Table B holds the same points as the rows below and some others, measured another way and shuffled. Each row below is followed by which row of B it is.
B:
1: [  61  152   64  143  103 -165 -276   54 -167   90  159  250  125  100
  -46  -34 -123  186 -126  311  158   20  -60   21  110 -142 -107  169
  -98  -92  -55]
2: [  25  -31   77  -97  -49    2   93  102  -28 -112  -99  -53   25 -126
  -33   52   75  -19    9  -49   83    8  -14   26   -3  -71   67   34
  -30  -54  -67]
3: [   9  335  212 -179  166  -62  -16  -28  -76 -133 -224  240  365   49
  118  150  219  349  -40  108  244 -168 -189   86  -93 -330  -14  -57
 -197  -50 -185]
4: [  75  -24   73   25  -36  -54  -59  136  -68  -45   10   11    9  -55
 -109   38  -23    1  -46   72  154   39    4   26   84 -118  -16  123
    9  -88 -101]
5: [ -95  -34 -129  -17  -24 -124  -32 -119  -86   37   84   63  -33  -71
  189 -173   -4  -71  -14  141 -160   93  -76  -13  -57  288   83    8
 -126   48  213]
6: [ -58   66 -113   43   22 -140  -79 -139  -69  -27   19  111   -7  -30
  111  -76   55   38  -57  215  -71   67 -118  -18  -24  163    4  -23
 -141    7  109]
7: [ -12 -101  113 -147  -61  -41   10  110  -74   40   20  -28   89  -49
   96  -98  -36 -117   20  -58  101   28   -1   65   -5   23   93  117
   16    5   36]
8: [  13   30  206 -146   29  -32   30    0  196 -178 -145 -172   63  -13
 -112  261  197   -6   -7 -127  248   34 -115   43  177 -268  -15  -34
   58 -162 -196]
9: [  60 -169  135 -156 -151   19   56  308 -232   52   -8   20  108 -123
   69 -169 -111 -137   31  -74  160  -29  116   94  -93  -13  130  222
   37   52  -15]
10: [-158  -60  162 -337    5  -75   58 -138  143  -23  -90 -135  157   22
  276  -29  162 -161   72 -194   88   34 -155   89   11   81  131  -57
   17   30   96]
11: [ -61  142  424 -515   64  -27   30  148 -195   81 -200  230  613  107
  440 -145   89  122   65 -146  382 -258  -97  234 -229 -245  158   96
  -75  138  -72]
12: [  96  -59   95  -45  -79   18   65  250 -148  -57  -38   12   29 -148
  -91    6  -35   -5   -7    1  125  -11   65   32  -23 -121   61  142
  -20  -53  -99]
13: [ -82  -34   35 -112   16  -95  -23  -84   29   19   49  -30   36  -20
  133  -57   27  -77    5    7  -15   73  -91   13   38  111   76   19
  -52  -22  109]
14: [  83 -133  -75  269   64  -29   18   95  143   25  380 -211 -389 -224
 -416  169 -218  -59  -25   44 -259  269   65 -189  346   17   31  141
  -73 -365   60]
15: [   9   34   43 -167  -37   24  174  105 -138 -107 -150   56  103 -183
   96  -18   97   60   32  -22    3  -68  -18   31 -170  -10  142    2
 -138   15  -13]
16: [  87   18  113  -36  -26   -8   18  191 -123  -71  -57   50   77  -95
  -84   48    3   67  -31   38  165  -27   17   37    2 -178   22  113
  -41  -69 -132]
17: [ 140  -20   65   28  -82    6    4  341 -325   13   18  168   78 -145
  -77  -98 -139   78  -38  126  122  -58  120   39  -96 -119   52  228
  -72  -16  -88]
18: [ -12  -27   14  -29   -3  -80  -46   47 -114   57   91   72   38  -55
   78 -104  -66  -22  -20   89   -7   44  -17   11   -2   76   60  104
  -81  -16   81]
19: [ 144  -65   75  162  -58  -84 -194  250 -168   51  156   70  -30   -7
 -205  -26 -187  -18  -96  178  217   78   82   23  161 -152  -85  264
   59 -107 -121]
20: [-151   28 -104  -36   71 -151  -40 -274  100   -5   82  -13  -45  -14
  179  -47   84  -42  -12  101 -182  128 -178  -41   43  253   57  -91
 -142  -34  217]
21: [ -68   88 -211  -58   -5   27  322 -173   38 -299 -226  -56 -147 -322
   38  132  297   97   36   30 -318   32 -134 -103 -171  183  154 -244
 -275  -54   79]
22: [-211  -32  -14 -206   46 -142   -4 -290  132   32   31  -69   51   23
  316 -104  119 -139   34  -29 -116  102 -194   19   13  280  112  -98
  -83   34  246]
23: [  -2 -136   89  -27   17  -44   15   71   94   50  182 -158  -97  -92
  -96   38  -99 -134   22  -85  -31  142    8  -31  185    6   82  112
    8 -170   58]
24: [  40   18  221   13   66 -180 -358  127 -138  228  247  175  215  208
   35 -129 -219    7  -95  176  321   33  -20  100  184 -164  -90  288
   59  -55  -37]
25: [ 129  -40   50   89  -70  -25  -39  225 -131  -73    2   16  -48 -106
 -203   54  -58   16  -61   98  158   38   59    9   77 -156  -28  164
    8 -103 -150]
26: [  17   22   64  -33    3  -41   20   -6   93 -155  -83 -102  -33  -68
 -110  172  131    5  -26   -6  109   66  -81   -1  117 -125   -9  -18
   -8 -129 -107]
27: [  43   25   74  164   69 -169 -278  -30   97   11  173  -24  -53  117
 -201  118  -57    1 -115  178  200  154  -82   -8  332 -157 -158  120
   65 -197 -102]
28: [ -14 -169  312 -382 -111   36  125  208   -9  -16 -137 -146  216  -49
  134  -33   51 -197   85 -301  291  -49   18  149  -23 -127  155  117
  122   30  -71]
29: [ -83  -25 -109   31   42 -113  -27 -119   -7   54  171   17  -92  -84
   86  -95  -48  -42  -11  119 -211  132  -72  -60   39  232   81   15
 -147  -58  205]
30: [ -36 -160   82 -138  -17   11  149   62  103   -2   93 -206  -87 -173
  -25   36  -30 -160   76 -189  -98  109    4  -28   98   63  169   62
  -23 -131   87]
31: [ -81  -87  188 -247  -12  -68    0   -9   75   18  -12 -106  128   20
  158  -32   53 -152   39 -148  148   40  -82   86   66    0   87   49
   53   -6   35]
32: [   3 -156 -109  -17  -32   89  342  102   46  -94  102 -214 -285 -409
 -143   63  -33  -89   93 -143 -389  132   65 -147    1  181  248   -2
 -176 -183  146]
33: [ -16  142 -325  283   91  -92   50 -219   34 -177   70   47 -297 -228
 -158  137   98  182  -72  316 -390  157 -125 -196   46  186   -4 -141
 -306 -185  110]
34: [ 108  -42   22  109  -53  -47  -72  229 -206   30  110   96  -24  -97
 -128  -60 -150   20  -59  155   78   37   76    0   34  -60   -1  205
  -43  -72  -52]
35: [  77 -156   51  -22  -80   42  133  259  -97   -3   91  -87  -92 -230
 -130  -14 -120  -87   32  -73  -42   62  109  -26   22   -9  132  165
  -35 -113    1]
36: [  54   45   22  125   41 -136 -211   81 -161  100  179  176   46   29
  -39  -83 -151   81  -93  250   87   54  -11    4   91  -45  -53  184
  -69  -74    1]
37: [  56   29  -55  144   12  -83  -70   35  -65  -53   76   47  -89  -84
 -136   46  -25   61  -72  186   -2   89  -27  -48   94  -21  -35   71
  -89 -121  -31]
38: [ -59   -8  -34  -80  -16  -63   46  -44  -56  -33  -14   27   13 -100
  128  -70   52  -28    2   53  -73   39  -71    3  -62  139   94   -5
 -110   10  100]
39: [ -88 -192  -40   72  114  -96  -24  -66  173  224  508 -191 -260 -127
  -73  -57 -278 -189   41  -42 -370  290    4 -145  286  268  148  134
  -93 -253  316]
40: [-109  -20  -48 -122    8  -79   66 -127    9  -11   19   -9    3 -100
  185  -86   65  -56   28   19 -153   66 -101  -15  -53  214  127  -41
 -133    4  175]
41: [-204 -148  115 -253  -13 -199 -190 -169   25  235  169  -12  180  175
  426 -308  -70 -286   23  -41   77  103 -126  120   48  295   93   93
   63  129  285]
42: [  32 -179  114  -91  -66  -10   32  216  -83   95  143  -72  -11 -118
  -16 -103 -159 -150   29  -88   33   69   82   26   51   20  125  201
   21  -64   52]
43: [  70   20  -32  226   -8 -161 -251  -15   -3  -58   83   24 -108   62
 -201   82  -17    3 -142  265  173  144  -63  -15  238  -90 -171   97
   45 -124 -105]
44: [ -98 -127   77  -94    6 -172 -218    5 -139  302  295  111  133  105
  280 -337 -237 -171  -11   82   22   90  -19   72   38  228   81  221
   -5   68  250]
45: [  -3  144 -167  263  114 -162 -146 -205   88 -104  111   36 -185  -30
 -177  161   62  143 -118  310 -121  168 -151 -115  200   31 -115  -59
 -154 -201    9]
46: [  92 -101  109   23  -77  -65 -121  224 -147   46   83   27   30  -20
  -91  -62 -132  -76  -50   73  212   45   64   55   93  -99  -16  225
   67  -49  -80]
47: [-129   12   97  -26  111 -231 -285 -279  246   65  157  -87   33  219
   77   42   43 -109  -66   74  147  180 -214   31  312   25 -101   -1
   67 -107   71]
48: [ -6  38  71 -59  27 -72 -27  23 -48 -17   5  53  79 -34  40  -1  18  41
 -21  64  73  17 -62  23  22 -46  34  54 -72 -52 -11]
49: [ -29  -85  107 -143  -56  -73  -56   84 -109   74   34   33  122    3
  153 -150  -50 -111    0   -5  129   16  -11   81  -15   47   77  128
   16   46   57]
50: [  15  230  206  -74  149 -105 -105  -89  137 -160 -136   28  183   99
  -76  276  213  210  -67   66  297  -23 -197   42  163 -361 -102  -57
  -44 -167 -229]
51: [ 235  120   25  210  -25   17  -12  329 -238 -162  -62  155  -30 -173
 -352  164  -35  250 -106  238  170  -41   82  -26   17 -331  -81  159
 -104 -165 -284]
52: [  80  -92  -12   80 -133  -85 -128  165 -202   -6   19   68  -18  -34
  -48 -112  -75  -83  -80  167  165   50   44   50   18   12  -39  176
   47   24  -51]
53: [  32  -18  126 -107  -26  -23   43  121  -46  -66  -63  -20   80  -79
  -19   42   42   -5   -2  -33  142   -3  -16   45   15 -117   52   76
  -18  -58  -84]
54: [ 101  -34  129   53  -27  -78 -168  240 -194  101  137  121   84   12
  -78  -85 -177    9  -67  138  211   19   60   52   83 -135  -27  255
   14  -64  -77]
55: [  14 -111   -4   35   -9  -52   -4   91  -42   72  202  -44 -104 -123
  -61  -55 -143  -90   -1   36  -93  122   36  -43   95   89   83  139
  -59 -115  101]
56: [ -34 -205  296 -299  -45    7   81  144  131   42   36 -246   90  -37
   38   20  -22 -243   86 -320  189   54    4   83  141  -94  141  126
  135  -86  -11]
57: [  94  -95   28   63  -89  -56  -93  273 -294  109  145  138   27  -85
  -26 -189 -217  -39  -43  149   84   23  111   33  -24   14   38  262
  -32    2   15]
58: [ 109  102   60  205   68 -127 -231   83  -56  -13  127  102   -7   46
 -230  111  -76  141 -125  253  187   75  -37  -15  220 -228 -146  148
  -25 -186 -156]
59: [  20  293  350 -247  146  -65  -67   15    9 -134 -257  147  425  134
   77  209  241  278  -42    5  440 -168 -190  136   10 -466  -59  -24
  -62  -69 -283]
60: [ 223   34 -106  322  -80  -30  -77  302 -309  -85   61  173 -142 -184
 -332   24 -136  152 -127  335   55   31  119  -58   20 -136  -80  204
  -98 -119 -164]
61: [ 155   20   -2  140  -60    1   30  182  -67 -204  -85  -24 -119 -166
 -308  188   52   90  -71  114  125   40   27  -30   89 -209  -57   70
  -28 -163 -223]
62: [ -38  -83   50  -72  -44  -92  -69   28  -62   55   69    5   41  -10
  100 -118  -46 -109  -15   40   65   67  -30   43   35   86   52  108
    1    9   75]
63: [  88 -110  163 -101  -92   26   67  274 -101  -36  -22  -58   46 -125
  -88   11  -49  -76   12  -89  171    3   78   57   22 -142   78  166
   43  -64 -108]
64: [-168  -13   44 -160   73 -153  -79 -212   83   92  103   -7   92   64
  269 -115   35 -100   13    6  -53   92 -161   28   53  196   83  -17
  -69   10  211]
65: [-111  -17   32 -189   15  -83   35  -73  -44   53   26   43  113  -46
  258 -147   28  -62   34   -9  -62   22  -89   34  -80  172  141   10
 -110   41  169]
66: [-179  -56 -118 -143  -34 -137   -5 -219  -31   37   21   21   20  -33
  345 -223   71 -149   19   63 -166   84 -138   18 -106  385  129  -63
 -107  118  283]
67: [  64   -6   64  -42  -41    7   90  135  -48 -128  -90  -36   -6 -150
 -113   99   62   25   -9  -12   88    7    1    7   14 -120   43   46
  -45  -94 -113]
68: [-135  -22    2  -43   88 -170 -132 -211  118   95  190  -35   -5   61
  142  -62  -19  -97  -16   65  -74  156 -153  -14  151  179   32    7
  -54  -67  185]

[-101   50   34   48   23 -316  111 -232 -109   35   64   68  114   47
  -82  -76  -76  363  261 -160  117 -143   46  -57   -9  152  -67  -50
 -120   99   34  -74  -93]	35
[ 271  -96  -11  192 -180   56   40  -71  -12   80 -156 -266  -10  188
  -55  228   55 -207 -284 -301  134  304   -2 -204   52 -205 -153   13
   96 -412 -395 -292  166]	45
[ -59  117  -61  -66  125 -359  154 -165  123 -250 -130  105  164  -83
   83 -178   -5 -212   -8  -73  -19 -120  109  265 -181 -116  -12 -130
  308    0   84   97 -228]	28
[ 396  232  -85 -252  -80   21   93  166   27  361  363  192   59  -55
   19  197 -174  275   75  317  -64  260  -55 -106  -36 -150  114  -54
  -28  137 -169  102  496]	44
[  28  102    6   69  -28 -185   63 -174   71  -60    2  -26   91   11
  -24   15  -77   74   10 -150   68  -32  -30  -90   71  -77 -123 -104
   80  -35   26 -136  -24]	4
[-276   42  182   80  230  293 -187  355  585 -564  235  -19  340 -554
 -100  -32   77 -420 -286   40 -255 -356 -541  146  483   87  -47 -191
  269  366  572  -78 -163]	59
[ 160  -49   31  -16   23  388  -10  398   72   74  228  -86  151 -282
 -173  162  201 -236 -199  211  -85  153 -204   97   23   95  164   53
   17   12 -181  -51  215]	20
[ -13   86  130  172  -66 -105  -96 -151  286 -131  126  -40   99   53
   16  136 -274  238  -62 -347    9  -92 -299 -405  508 -129 -316 -183
   20  123  266 -255  123]	14
[  91   16  -90   80  -86 -429  225 -399 -203   59 -259  -65    3  258
    4  -47   -7   60   77 -295  213   93  294    1 -266 -106 -114  -26
   79 -317 -308 -112 -116]	16
[ 243   45  -74  -87  -46  195  133  187 -231  329  208  -44   67 -163
 -232  105  200   77   74  320   71  219   46  105 -263  167  231  116
 -123  -83 -380  -33  200]	5
[ 146   77   56   14  -85  -51   -2  -28   39  190  240   54   72   62
  -27  170 -200  368   72  -93   22   78 -148 -294  224  -41 -102  -66
 -132  118  -12 -113  293]	36
[ 294  180   -2  -65  -84   48  -15   93  218  105  233   44   76  -37
   48  215 -203   93 -118   54  -77  173 -195 -222  220 -242  -80 -122
   92   72   -4  -69  371]	39
[   8   76  -34   33   17 -186  118 -142    9  -97  -63  -29  103  -43
  -52  -60   48  -69   -2  -71   72  -32   53   88 -103  -23  -35  -70
  140  -96  -55  -80 -126]	53
[ 145  131  -52    0  -93 -237  140 -226 -127  176   42   13   36   96
  -61   34  -89  288  164  -56  154   81  102 -122  -89  -23  -60  -47
  -48  -82 -153 -118   77]	52
[ 328  123  -46 -249   26  159   31  387  224  138  301  178  144 -196
   77  184  -70 -151 -171  288 -215  233 -167   71   10 -209  154  -57
  156  167 -101  180  433]	41
[-231  133  143   -8  191  197 -112  278  366 -298  382   87  302 -516
 -149  -48   10   -7    4  198 -177 -335 -437   86  361  222   27 -143
   52  458  505  -34  -67]	30
[ 233   14  -14  -98   22  238   25  339  140   57  187   10  134 -204
  -36  152   88 -256 -218  181 -127  194 -145  106   -9  -82  131    0
  128   19 -169   48  261]	64
[  69   97  -26  -62   79  -42   45   95  245 -190   13   41  166 -184
   45   -1   18 -312 -183   33 -105    6  -92  160    6 -165    4 -117
  289   22   56   43    8]	31
[  41  -91   10   10   24   29  108   94 -168  147   93  -23  108  -70
 -162   30  168   38   65   25   62   72   39  109 -156  201  129   81
 -120  -31 -260  -25   40]	38
[ -57  122   43  100  -21 -216   49 -235   44  -68   56   -8   96   -2
  -77  -19 -111  249  121 -167  103 -130  -66 -148  144   31 -160 -113
   -4   40  134 -187  -74]	25
[  74  160   85  115  -80    8 -100  -58  341 -140  154  -53  110  -46
   -1  159 -228  111 -131 -172  -21  -40 -326 -338  468 -179 -259 -193
  107   94  256 -251  153]	58
[-164   28   64  108   78  -76   35  -73   55 -175   52  -43  170 -169
 -148  -84   72   26   60  -89   49 -199  -99   53   76  168  -42  -65
   18   73  143 -131 -195]	67
[ -33  139  -34   30   -7 -253  141 -245  -99    6   13    6   95  -36
 -123  -96    8  204  196  -14  142  -95   89   33 -124  102  -34  -59
   -2  -30   -9 -110 -150]	12
[  82  -43   30  -14   30   52   41  146   64   19  115   12  137  -96
  -51   77   50  -90  -89  -20  -50   67  -92   43   21   10   49   -6
   28   38 -104    0  125]	13
[-337  -12  158   87  170  181  -28  173  -26  -88  361    3  260 -447
 -367 -105  199  261  260  175   17 -356 -260  120  140  576  132   17
 -265  364  270 -120 -199]	32
[  13  218  174   93   21  253 -269  228  732 -385  342   -7  223 -325
   46  206 -287  -93 -333  -62 -243 -161 -675 -346  815 -251 -285 -302
  264  346  618 -224  219]	27
[ -71  116   59  -66  110   30   -1  139  152  -75  292  112  207 -304
 -107  -24  -23  122   87  162  -81 -164 -217   66  138  146   57  -91
   -3  299  232   14   22]	7
[ 284   28 -253 -172  -10 -465  391 -239 -343  185 -344   64   -4  216
   87 -112  146 -258   41   -3  144  304  566  400 -769 -201  158   62
  243 -424 -636  194  -63]	11
[ -68  -68  -46   22   45 -125  207  -80 -341  120  -27  -43  105  -72
 -236 -121  265   62  217   55  178  -21  220  252 -382  318  166  108
 -119 -114 -294  -33 -198]	15
